Here are made-up things, facts about them, and rows of numbers that follow some of those facts. Name the thing behind each unnamed row.

Some things and their rows:
vudam: [-2  8  0 -8  6 -1 -2 -7  5  0 -5 -8 -4 -8  1 -4  3  3 14 -5 -5  2  2 16
  0  0  3 -1 -2 -9  5  0 -2 -1  3 12  3]
mobigu: [ 0 -5  0 -1  1 -6 -1 -2 -3 -4 -1  3  1  2 -1  3 -2 -1 -2 -1 -2  1 -1  4
  1  0 -1 -2 -2  1  1  1  1  1 -1  5 -2]
zorozos: [ 5 -1 -1 -2 -4  0 -4 -1  0 -3 -1  5  0 -2 -3  6 -3 -6 -2 -2 -6  3  2 -3
 -1  2 -1 -6 -4  6  2  0  2 -1 -1  0 -2]
tupluk: [ 1 -6 -3  0  1 -7 -2 -1 -2 -4  0  4  1  4 -1  4 -1 -1 -1 -2 -3 -1  0  3
  2  0 -1 -2 -2  2  0 -1  3  2 -3  4 -3]
gritri: [ 1  0  7  0 -4  1  2  0  0 -6  4  0  1  5 -3 -5  8  6 -2  0  5 -7  2 -4
  1  0  4 -3  4  5 -3  4  2  6  0 -2  3]
lutapum: [ 1 -3  3  1 -5  1 -2  0 -4 -8  5 -2  5  8 -6 -3  7  7 -1  0  5 -9  2 -5
  6 -5 10  0  1  4  6  2 -2  2 -3 -2  3]
gapluda: [ -1  -4  -8  -5   8 -10  -3  -3  -3  -5  -5   2   0  -1   3   8  -2  -4
   7  -6 -10  -2   0  11   2   2  -1   1  -8  -1   5  -6   3  -2  -2   8
  -2]
bregrom: [  1  10   1  -3  -3   4  -2  -1   9   3  -5   5  -9 -10  -4  -3   6   2
  -1  -7 -12  -8   4  -2 -12   9   4  -5   3   5 -17  -4  14  -1   1   2
  -1]
lufles: [  4  -3   5  -4   6   2   7  -4   3 -12   1   1  -1  -1   9  -2   9  -1
   9  -2   2   0  -1   0   3   7  -6 -12  -1   0   5   5   5  18   7  -1
   9]
taga: [-1 -6  0  4 -2 -6  2  3 -8 -4  2  2  3  8 -1  4  2  0 -8  2  3 -6 -1 -4
  1  2  0  4  1  6 -4  2  1  0 -4 -5 -1]
fuzum: [-4  0  2  3 -4 -1  4  3 -4  4  1 -4  0  5 -1 -2 -1  2 -6  3  6  0  1  1
 -2  0 -3  5  3  1 -5  7 -5 -4  0 -2 -1]
troba: [  1  -5 -10  -8   5  -7  -2  -4  -3   0  -5   2   0  -4   0   8  -4  -2
   5  -7  -4   0   1   7   0   0  -1  -7  -6  -3   4  -4   2   2  -2   6
  -2]
butrizir: [-1 -5  4  3 -5 -3  2  2 -5 -2  2  2  2  7 -2  1  0  1 -8  2  4 -1  0 -2
  0  0 -1  0  2  5 -3  5  0  0 -1 -3 -2]
flomuflal: [-2  6  8  0 -4  3  4 -1  1  0  2 -7 -1  2 -1 -8  6  7  0  1  7 -2  4  2
 -2 -2  4  2  5  0 -3  7 -4  1  2 -1  4]
nomus: [  0   7  -5  -4   4   7  -5  -3   8   7  -8   0  -6 -10   2   3  -3  -8
   5   0 -10   7   2   5  -1   3   1   6  -7  -8   4 -10  -4  -9   5   3
   0]
kluzer: [ 0 -5  4  3 -4 -4  2  1 -4 -4  3  3  2  6 -2  2  0  0 -9  2  4 -2 -1 -1
  1 -1 -1 -2  2  5 -4  4  0  2 -1 -1 -2]
drasate: [  3   4   5   4   1  -1   1  -1   0  -5   7   1   3  -2  -4  -2   3   4
  -8  -3   5  -5  -1  -7   0  -5   2 -11   5   6  -3   2   6   4  -3  -2
  10]

How the things are related:
badruk ξ:737 β:173 χ:a
badruskel δ:vegar ξ:737 β:521 χ:b
begram δ:lutapum ξ:159 β:173 λ:tragre χ:c
binas ξ:163 β:521 χ:a
bobepun δ:rufel ξ:737 β:444 λ:flakuvul,notrigel,rudrul χ:b
brazul ξ:640 β:173 λ:kevul,steklovan,binas χ:b
bregrom δ:gruti ξ:163 β:521 χ:b
breves ξ:640 β:263 χ:a
bridrin ξ:163 β:168 λ:brufa,trustogen,kitik χ:b
brikli ξ:640 β:521 χ:b
bristul ξ:737 β:173 χ:d
brivam δ:seska ξ:640 β:263 λ:skoreni χ:b
brobral ξ:737 β:173 λ:flakuvul,medres,vestuk,trupir,laros χ:b
brubar ξ:640 β:173 χ:c
brufa ξ:163 β:521 χ:a
brusur ξ:737 β:173 λ:driplan,reskan,nadum χ:a
buski δ:denem ξ:640 β:173 χ:c
butrizir δ:timun ξ:737 β:173 χ:a
daskibin ξ:163 β:521 χ:b
datrilis ξ:640 β:521 χ:b
dekenum δ:brubar ξ:737 β:173 χ:a
denem ξ:737 β:168 χ:a
diskis δ:trukita ξ:159 β:173 χ:a
doske δ:fuza ξ:163 β:173 λ:denem,gegres,viru,fevon,latisur,klaba,sofepin,folon χ:a
dostel δ:begram ξ:640 β:173 χ:b
dotrer δ:badruskel ξ:737 β:173 χ:d
drasate δ:kitik ξ:737 β:521 χ:c
driplan δ:toskur ξ:640 β:173 χ:d
drogel δ:drumik ξ:737 β:173 χ:a
drudru ξ:640 β:173 λ:grifliskes,latisur,buski χ:a
drumik δ:zastur ξ:737 β:521 λ:trabrelon,zotren χ:a
dukan δ:drogel ξ:163 β:173 λ:kloron,ribrom χ:a
dukon ξ:737 β:173 λ:vegetron χ:a
fale ξ:737 β:173 λ:trustogen,vegetron,trupir,grulir χ:a
fesom ξ:163 β:168 χ:b
feva ξ:737 β:173 χ:a
fevon ξ:737 β:173 χ:a
flakuvul ξ:640 β:173 χ:d
flifo ξ:159 β:521 χ:a
flisil δ:binas ξ:640 β:173 χ:a
floflom δ:kuni ξ:159 β:173 χ:a
flomuflal ξ:737 β:521 χ:a
flopa ξ:640 β:173 χ:b
floskes δ:nutiko ξ:737 β:521 χ:a
folon δ:trogres ξ:737 β:168 χ:b
fuski δ:grifliskes ξ:737 β:444 χ:a
fuza δ:rudrul ξ:163 β:179 χ:c
fuzum ξ:737 β:173 χ:a
gapluda δ:nebra ξ:640 β:173 λ:stupo,vegetron,nutas χ:a
gatrogruk ξ:640 β:168 χ:a
gegres δ:drudru ξ:640 β:444 χ:a
gisker ξ:737 β:173 χ:a
grifliskes δ:breves ξ:159 β:173 χ:a
gritri δ:grunu ξ:163 β:521 χ:a
grizon δ:stetregril ξ:159 β:444 λ:kuni,grulir,buski,pliklefan χ:a
grokom δ:kalun ξ:737 β:444 χ:a
grulir δ:medres ξ:640 β:263 χ:a
grunu δ:pupek ξ:737 β:521 χ:a
grusi ξ:737 β:521 λ:viru,breves,grulir,butrizir,lutapum,torul χ:d
gruti δ:guke ξ:163 β:521 λ:kevul,tretur χ:a
guke δ:raflel ξ:737 β:173 χ:d
kagepu δ:zopo ξ:163 β:179 χ:d
kalun δ:pibrul ξ:737 β:173 χ:b
kesitik ξ:737 β:444 λ:nugesku,zastur,plugen,notrigel,buski,torul χ:a
ketutra ξ:163 β:173 χ:b
kevul δ:klesutro ξ:163 β:173 χ:c
kitik δ:vuvi ξ:640 β:173 χ:c
klaba δ:steplas ξ:163 β:173 χ:a
klege δ:bobepun ξ:640 β:168 λ:kalun,badruk χ:a
klesutro δ:vubren ξ:163 β:173 χ:b
kligrim ξ:737 β:444 λ:gegres,skimur,ladra χ:c
kloron ξ:163 β:179 χ:c
kluzer δ:drasate ξ:737 β:173 χ:a
kuge δ:nipage ξ:737 β:173 χ:b
kugro ξ:159 β:173 χ:a
kuni ξ:737 β:173 χ:b
ladra ξ:640 β:263 χ:b
laros δ:zorozos ξ:737 β:173 χ:a
latisur ξ:640 β:521 χ:a
lefabron δ:sunek ξ:737 β:173 χ:a
ligir δ:zeplon ξ:737 β:444 λ:pefini,datrilis,stuploful,klesutro,brikli,ribrom χ:a
lilapa ξ:159 β:521 χ:a
lufles δ:grokom ξ:159 β:521 χ:a
lumekel ξ:737 β:168 χ:d
lutapum δ:ribrom ξ:640 β:521 χ:a
mavefu δ:tupluk ξ:159 β:179 χ:b
medres ξ:737 β:521 χ:a
mipi δ:dotrer ξ:737 β:173 χ:b
mobigu δ:torul ξ:737 β:173 χ:a
mopen ξ:640 β:168 λ:kluzer,skimur,fuski χ:a
nadum δ:kuge ξ:737 β:173 χ:d
nebra δ:sofepin ξ:163 β:173 χ:a
nipage δ:zuva ξ:163 β:521 χ:c
nomus ξ:737 β:168 λ:floskes,badruk χ:b
notrigel ξ:737 β:173 χ:c
nugesku ξ:159 β:173 χ:a
nutas δ:kloron ξ:159 β:444 χ:d
nutiko δ:pekamam ξ:737 β:173 λ:vubren,stiro,taga,lutapum χ:a
pefini δ:fesom ξ:163 β:521 χ:a
pekamam δ:klege ξ:640 β:173 χ:a
pibrul δ:diskis ξ:737 β:173 χ:d
pleber δ:sebrak ξ:737 β:263 χ:a
pledren δ:vanam ξ:737 β:444 λ:kuni,mavefu χ:a
pliklefan δ:lilapa ξ:640 β:173 χ:a
plive δ:grusi ξ:737 β:173 χ:a
ploflal δ:notrigel ξ:159 β:168 χ:a
ploflu ξ:163 β:173 χ:c
plogre δ:sovis ξ:737 β:521 χ:a
plugen δ:skosom ξ:159 β:179 χ:a
plustol δ:sidi ξ:163 β:263 λ:veni,stetregril χ:a
pogral ξ:737 β:173 λ:flopa,lumekel χ:a
poskilik ξ:163 β:263 λ:flomuflal,zuva,skoreni,laros χ:a
pupek ξ:163 β:444 χ:c
pustiros δ:kagepu ξ:737 β:173 λ:pupek,tubus,skimur,kloron,latisur,gritri,butrizir χ:a
raflel δ:pefini ξ:737 β:521 χ:a
repla ξ:163 β:173 λ:ploflu χ:c
reskan ξ:163 β:444 χ:a
retem δ:flopa ξ:159 β:168 χ:a
ribrom ξ:163 β:168 χ:c
rili δ:gegres ξ:163 β:263 χ:a
rudrul δ:floskes ξ:163 β:179 χ:b
rufel δ:vestuk ξ:737 β:173 χ:a
sabas ξ:163 β:521 λ:bristul,grifliskes,fevon,vestuk,kuge,brubar,kugro,sunek χ:b
sebrak δ:dostel ξ:737 β:173 χ:b
sebrek ξ:737 β:521 χ:d
seska δ:pliklefan ξ:640 β:173 χ:a
sidi ξ:737 β:521 λ:fuza,vanam,medres,binas,buski χ:d
skatrim ξ:163 β:521 χ:a
skimur ξ:163 β:168 χ:a
skirem δ:klaba ξ:159 β:168 λ:zedatre,steklovan,vestuk χ:b
skoreni δ:lefabron ξ:640 β:173 χ:d
skosom δ:stupo ξ:163 β:521 χ:d
sofepin δ:driplan ξ:163 β:173 χ:a
sovis δ:kevul ξ:737 β:173 λ:pefini,mipi,sebrak χ:a
steklovan ξ:159 β:444 χ:b
steplas δ:nomus ξ:737 β:444 χ:a
stetregril ξ:737 β:173 χ:b
stiklo ξ:737 β:168 λ:flakuvul,klesutro,nadum,kagepu,fuzum χ:c
stiro ξ:737 β:173 χ:a
stuploful ξ:159 β:521 χ:c
stupo δ:fale ξ:163 β:444 χ:a
sudror ξ:737 β:521 χ:a
sunek ξ:159 β:173 χ:a
taga δ:mavefu ξ:640 β:173 χ:a
timun ξ:159 β:173 χ:d
torul δ:trozen ξ:737 β:179 χ:a
toskur δ:poskilik ξ:737 β:521 χ:a
trabrelon ξ:163 β:521 χ:a
tragre ξ:163 β:173 χ:a
trama ξ:737 β:173 λ:klesutro,ploflal χ:a
trefa ξ:163 β:263 χ:b
tretur δ:viru ξ:159 β:521 χ:d
troba δ:trupir ξ:163 β:173 λ:pupek,tubus,feva,butrizir χ:d
trogres ξ:163 β:173 λ:kluzer,kagepu χ:b
trozen ξ:640 β:444 χ:b
trukita δ:trustogen ξ:163 β:173 χ:a
trupir δ:rili ξ:163 β:521 χ:a
trustogen ξ:163 β:521 χ:b
tubus ξ:163 β:173 χ:b
tupluk δ:fuski ξ:163 β:173 χ:a
vanam δ:dukan ξ:737 β:179 χ:d
vegar δ:pleber ξ:737 β:521 χ:a
vegetron δ:plugen ξ:163 β:179 χ:a
veni ξ:159 β:444 χ:b
vestam ξ:640 β:173 λ:pefini,reskan,kloron,sebrak χ:a
vestuk δ:lufles ξ:159 β:179 χ:c
viru δ:flisil ξ:163 β:173 χ:c
vubren δ:brivam ξ:159 β:173 χ:b
vudam ξ:737 β:521 λ:laros χ:a
vuvi ξ:163 β:173 χ:b
zafle δ:vudam ξ:737 β:173 λ:sebrek,drasate,trozen,plogre,brikli χ:a
zastur δ:plive ξ:163 β:521 χ:b
zedatre δ:skirem ξ:163 β:168 χ:b
zeplon δ:trabrelon ξ:737 β:179 λ:vestuk,plogre,ploflal χ:b
zigas δ:pledren ξ:640 β:521 χ:c
zoplo δ:nutas ξ:159 β:168 χ:b
zopo ξ:737 β:521 λ:denem,flopa,trefa,toskur,laros,zotren χ:c
zorozos δ:tretur ξ:737 β:173 χ:b
zotren ξ:163 β:521 χ:a
zuplam ξ:163 β:179 χ:b
zuva δ:bregrom ξ:737 β:173 χ:a

Rows to name:
No name comes twice in this set of rows, the named rows included.
[-2 -3 -6 -3 -2  1  5  0  0  7 -2 -6 -2 -5  1  1 -4  0  3 -1  4  3  2  5
 -3 -2 -2 -1  2 -6 -3  3 -5  0  0  1 -1] => timun
[  7   1   2  -3  -9   8 -12  -4   4  -8   3   0   3   1  -9   0  -1   0
   3   0  -2   1   2  -4   6  -8  12  -9  -3   4  14   0  -3   0  -2   2
   3] => badruskel
[ 1 -8  2  5 -7  0  3  2 -2 -3  3  2  1  6 -1  0 -1  0 -7  3  6 -1  0 -4
 -1 -1 -2 -2  5  3 -7  5  1  4 -2 -1 -1] => grifliskes
[  3  10  -3  -7   1   6  -4  -5   8   3  -5  -7  -5 -10   2  -4   2  -1
  15  -4  -8   3   4   6  -3   3   2  -1  -3  -4   5  -2  -1  -2   3   5
   5] => sabas
[  6   4   2  -8  12   5  -1  -4   8  -7  -3   7  -1  -7  12   4   4 -11
  14   1  -9   7  -4  -3   3  11  -7  -8  -9  -3  15  -5   5  11  10  -6
   5] => bobepun
[-3  4  5  4 -1  6  2  4  2  5  1 -3  0  4  2 -9  4  5  0  6  5  0 -3 -3
  1 -1  3 10  4 -4 -2  0 -3  0  2 -3 -2] => reskan
[  1  -3   4  -1  -7   6   4  -1   3  -2   4   0   0   1  -4  -4   5   6
  -2  -1   8  -6   1  -7  -1  -4   7 -12   5   3  -4   4   2  10   1  -3
   3] => tretur
[  1   7   0   2   7  -6  -1  -2   4   0   0   3  -2 -11  -4   0   1   6
  -2 -11  -6  -7   1   1  -6   1   0  -9   5   2 -15  -5  15   0  -3   5
   6] => nipage
[-1  5 -4 -7  7 -1 -1 -6  3  2 -7 -7 -5 -6  3 -2  2  2 11 -5 -6  0  4 15
  1  2  2  2 -4 -8  2 -5 -1 -4  2 11  4] => poskilik
[ -4   1  -3  -4   2  -7   2   0  -1   6  -5   7  -6  -7  -2   5  -1   1
  -8  -8  -5  -5   1   4 -10   4   0  -6   3   2 -16  -2   9  -1  -1   4
  -7] => guke
[-2 -6  3  6 -2  6  2  2  2  0  0  3 -2  6  0 -3  0 -1 -8  6  5 -2 -2 -7
  2  1  2  2  3 -1 -7 -2 -1  1  2 -2 -1] => ploflal

Now the same things, written a new way:
Named rows:
grusi: [  4  -8  -8   0  15   2  -3  -4   8  -4   5 -14   5   5 -11   9   1  -4
  -2  -9   5   9   5 -11   0 -16   4   6]
butrizir: [ -1  11  13  -5  -4  -1  -2   0 -10   1  -6  11  -7  -7   2  -1   2  -6
   5   5   7  -9  -8   4  -4   5   6   1]
pustiros: [-13   7   9  -7   3   6  -6   4  11 -12   1  10   0  -1  -2   7  -4  -8
  -6  12   2   2  -3  -8   6   3  14   8]
skimur: [10  6  3 -6 -2 -4 -2 -3 -7  6 -8  0 -1 -6  8 -6 11 -5  4 -2  0  1 -8  2
 -9  6  9  1]
vudam: [  6  -1  -7  -6  11   3   1  -3  14 -10   5 -10   5   2 -12  12   3  -9
  -6  -6   3  11   7 -13  -1 -13   9   5]
notrigel: [ 19  -3   2  -5   7  -6   0 -13 -15   7  -6 -17   0   3   6  -7   9   1
   2 -11   6   0   3   5  -9 -12   1  -3]
steklovan: [  5  -1   2  -5  11  -3   3  -3  -9   3  -6   2  -4   0   1  -6   0  -8
   4  -6   4 -11   4   2  -6  -6  -5  -3]
plogre: [ -6   9   9  -1  -2  -3  -2  -2 -11  -2  -7   9  -8  -9  -6   0   0  -6
  10   2   9 -13  -5   2  -3  -1  -1  -1]
reskan: [ 7  5 -2 -4  1 -7  2 -3 -7  2 -7  0 -2 -6 -5 -2  9 -9  8 -4  5 -6 -2  1
 -3  2  2 -2]
zorozos: [ -1  -5   8  -3   8  -5  -8  -9  -5   0  -5  -9   2   5   6  -5  -1   4
  -2  -3   4   2  -3  -2   1 -11   4   3]
vuvi: [ 14  -8  -7  -9   8   1  -1  -5   0   0  -2 -10   0   8   1  -3   8  -3
  -3  -7  -2   7   2  -4  -2  -7   8   5]
flisil: [  2   2   1   1  -1  -9  -5  -8   1   1  -5 -11   4  -3   6  -2   7   0
   2   1   1   3 -10  -5   5 -10   8   1]
flakuvul: [10 -3  0  0 -1 -3 -1  2 -9  6 -5 -2 -5  1  5 -6  7 -6  4 -2  1 -4 -8  3
 -1  0  2  3]
steplas: [-2  3  1 -2  7 -6 -1 -6  1 -2 -3 -5  4 -5 -5  4  2 -4  0 -3  8  0  0 -5
  0 -6  4  1]
zedatre: [ -3   1  11  -7   1  -5  -6  -4 -14   4 -12   6  -4  -1  14 -13   3  -1
   4   6   2  -5  -8   6   0   8   4   4]
gapluda: [-12   6   4  -5   1   1  -5   3  13 -11  -1   5   2   0   0   2  -1  -9
  -5  16  -1   4  -7  -9  13   1  13  11]
dotrer: [ 2 -3  7  0  7 -1 -5 -3  0  0 -1 -4  1  3  3  1 -1 -2 -1 -1  5  3 -2 -3
 -3 -4  7  5]

Rows to name:
No name comes twice in this set of rows, the named rows included.
[ -8   2   1  -2   9  -2  -5  -6   9 -10   1  -7   4  -1 -10   9  -1  -4
  -1   0   6   4   1 -12   5 -14   6   4] => drumik
[  7   3   1  -4   9  -1   3  -7 -12  -2  -3   1  -6  -1  -1  -7  -1  -7
   8  -3   6 -11   6   2  -4  -8  -6  -4] => stuploful
[ 10  -1   0  -7  -1   7  -1   5  -7   3   0   8 -10   0   0  -3   6 -11
   7  -2  -1  -3  -3   0  -7   9   5   5] => kagepu
[-14   6  11  -3   3  -1  -6  -2   9 -11  -1   5   3  -3   0   5  -5  -5
  -6  12   4   3  -4  -7   7  -1  13   8] => zafle
[ 17  -7 -11  -8   7  -3   4  -5 -11   8  -6 -10  -3   2  -2  -6  11  -8
   5 -13   0  -3   0   2  -2  -6  -4  -2] => trozen
[  2   6  -1  -7   6   6   3   2   3  -9   0   6  -5  -2 -13   7   1 -14
   0  -1   5  -2   4  -5  -4  -1   6   5] => raflel
[  7   6   1  -6   0   3   4   0  -8  -1  -2   5  -8  -6  -9   3   5 -12
   7  -5   6  -9   1   0  -8  -1  -1  -1] => toskur
[12  7  1 -8 -3  3  2  0 -7  2 -4  5 -6 -2  0 -2 10 -9  5 -2  0 -5 -5  1
 -7  4  8  2] => sofepin
[ 20  -7  -4  -3   3  -7   2  -8 -12   8  -8 -16  -2   5   6  -9  13  -2
   2  -9   0   2  -3   2  -4 -10   1   0] => flopa
[  6  -1   4   1   3  -2   2  -1 -11   2  -5   1  -9  -2  -6  -2   2  -7
   8  -7   9  -8  -1   3  -8  -5  -4   0] => sebrek
[-11   0  15   0   8  -9 -12 -10  -3   3  -7   1   6   0  19 -12  -6   6
   0   5   4  -1  -5  -1   3  -6   5   3] => zoplo
[ -3   4  12  -1  -2 -15  -6 -12 -19   4 -12  -8  -4  -2  14 -16   4   2
   9   7   5  -8 -11   7   8  -6  -2   0] => buski
[ 13   1  -6  -2  10   2   3  -5   6  -2   4  -7   3  -3  -6   5   4  -9
   2 -10   4   1   8 -10  -9 -16   4  -1] => lilapa
[-13   3   2  -4   5  -4  -7  -5  -6  -7  -6   0  -5   2  -5  -7  -2  -7
   5  12   4  -7  -4  -2  16  -7  -2   4] => zigas
[ 15   0  -8   1   1  -8   1 -10  -9   6  -5 -15  -1  -5  -6  -2  13  -3
  12 -15   6  -2  -2  -4  -7 -15  -2  -5] => binas

